A =
[[112 151 141 122 112 122 112 109 109 109 144 112 130 141 137]
 [111 152 142 122 111 122 111 108 108 108 145 111 130 142 138]
 [111 152 142 122 111 122 111 108 108 108 145 111 130 142 138]
 [109 154 143 121 109 121 109 106 106 106 147 109 130 143 139]
 [142 106 115 133 143 133 142 145 145 145 113 142 126 116 119]
 [113 149 140 122 113 122 113 110 110 110 143 113 130 140 137]
 [143 107 116 134 143 134 143 146 146 146 113 143 126 116 119]
 [114 147 139 123 114 123 114 111 111 111 142 114 130 139 136]
 [111 152 142 122 111 121 111 108 108 108 145 111 130 141 138]
 [148 102 113 135 148 135 148 152 152 152 110 148 126 113 117]]
The smallest entry in the first column -> 109
Which number is the 2nd entry on the diagonal from the top-right corner? 142
The last entry in the row that holds the smallest entry -> 117
Which number is the first entry in the row that holds the smallest entry? 148
Which number is the entry in the top-right corner? 137
Which number is the top entry of the column that holds the smallest entry? 151
The third entry on the main diagonal -> 142
Which number is the entry directly above 107? 149
Which number is the entry directly above the smallest entry? 152
Which number is the bottom entry of the column that holds the smallest entry? 102
The 4th entry, reading row by row: 122
The 1st entry in reading order is 112
The entry just right of the largest entry -> 143
The 5th entry from the end, reading row by row -> 110
Which number is the entry directly below the largest entry? 106
The maximum is 154
Which number is the 3rd entry from the end, reading row by row? 126

x =
[[140, 127, 118, 125, 125, 129, 133, 122, 133, 130, 123, 122, 128, 123],
 [136, 130, 121, 129, 126, 138, 125, 123, 134, 127, 128, 125, 133, 130],
 [134, 127, 126, 124, 124, 125, 134, 131, 128, 130, 139, 142, 138, 130],
 [124, 129, 120, 121, 123, 133, 122, 116, 126, 120, 131, 119, 130, 129],
 [132, 126, 127, 139, 124, 133, 125, 130, 129, 129, 130, 129, 122, 129],
 [150, 135, 124, 126, 131, 126, 123, 125, 131, 113, 128, 115, 129, 117],
 [135, 132, 137, 125, 128, 123, 126, 120, 133, 136, 135, 128, 109, 129],
 [134, 137, 138, 121, 124, 125, 124, 131, 133, 130, 131, 127, 140, 130],
 [132, 132, 128, 127, 128, 123, 121, 108, 130, 120, 126, 123, 127, 122],
 [125, 117, 110, 118, 124, 130, 127, 129, 126, 144, 138, 130, 128, 124],
 [126, 129, 135, 136, 126, 121, 125, 117, 129, 131, 142, 126, 117, 116],
 [134, 115, 135, 124, 114, 127, 132, 128, 127, 130, 120, 127, 123, 133],
 [128, 122, 127, 129, 122, 130, 125, 122, 124, 122, 130, 128, 128, 124]]
Indices start at 1.
Which number is the entry just right of the smallest entry? 130
Which number is the entry just right of the largest entry? 135
The entry at row 1, column 2 -> 127
Which number is the maximum? 150
Which number is the entry in the bottom-left corner? 128
The top-left entry is 140
The top-right entry -> 123
The entry in row 3 and column 1 -> 134
Which number is the entry in row 2 and column 3? 121
Which number is the entry in row 1 and column 3? 118
The entry just left of the smallest entry -> 121
The top entry of the column that holds the smallest entry: 122
Which number is the entry directly below the smallest entry? 129
Which number is the bottom-right entry? 124
Which number is the entry in row 2 and column 1? 136
The bottom entry of the column that holds the smallest entry -> 122
The entry directly below the largest entry: 135
The entry in row 3 and column 2 is 127

Read these off the array that follows.
1) Report the bottom entry of the column that holds the smallest entry.
2) Report the third-last entry, reading row by row.
3) Report the 1st entry in reading order.
4) Report the bottom-right entry.
5) Report the 2nd entry in reading order.
6) Report the entry just left of the smallest entry.
7) Report the fifth-last entry, reading row by row.
8) Report the largest entry in the first column.
[[147 150 150 136 131 144 109 143 145 124]
 [147 150 150 136 131 144 109 143 145 124]
 [150 154 153 137 131 147 107 145 147 124]
 [110 106 107 120 125 112 146 114 112 132]
 [145 148 148 135 131 143 111 141 143 125]
 [111 108 108 121 125 113 145 115 113 131]]
1) 108
2) 115
3) 147
4) 131
5) 150
6) 110
7) 113
8) 150

Questions about the table below. Rows and columns are numbered from 1.
1) The entry directly below the centre entry?
2) The top-left entry?
3) The top entry of the column that holds the smallest entry?
4) The entry in row 1 and column 3?
5) The entry in row 2 and column 1?
6) The entry just right of the largest entry?
7) The entry just right of 110?
8) The bottom-right entry?
[[124 132 136 129 110 130 118 135 128]
 [120 136 129 127 103 134 113 146 122]
 [127 125 142 133 121 127 122 113 130]
 [126 131 139 130 112 127 122 132 132]
 [123 136 134 127 105 129 119 144 129]]
1) 112
2) 124
3) 110
4) 136
5) 120
6) 122
7) 130
8) 129
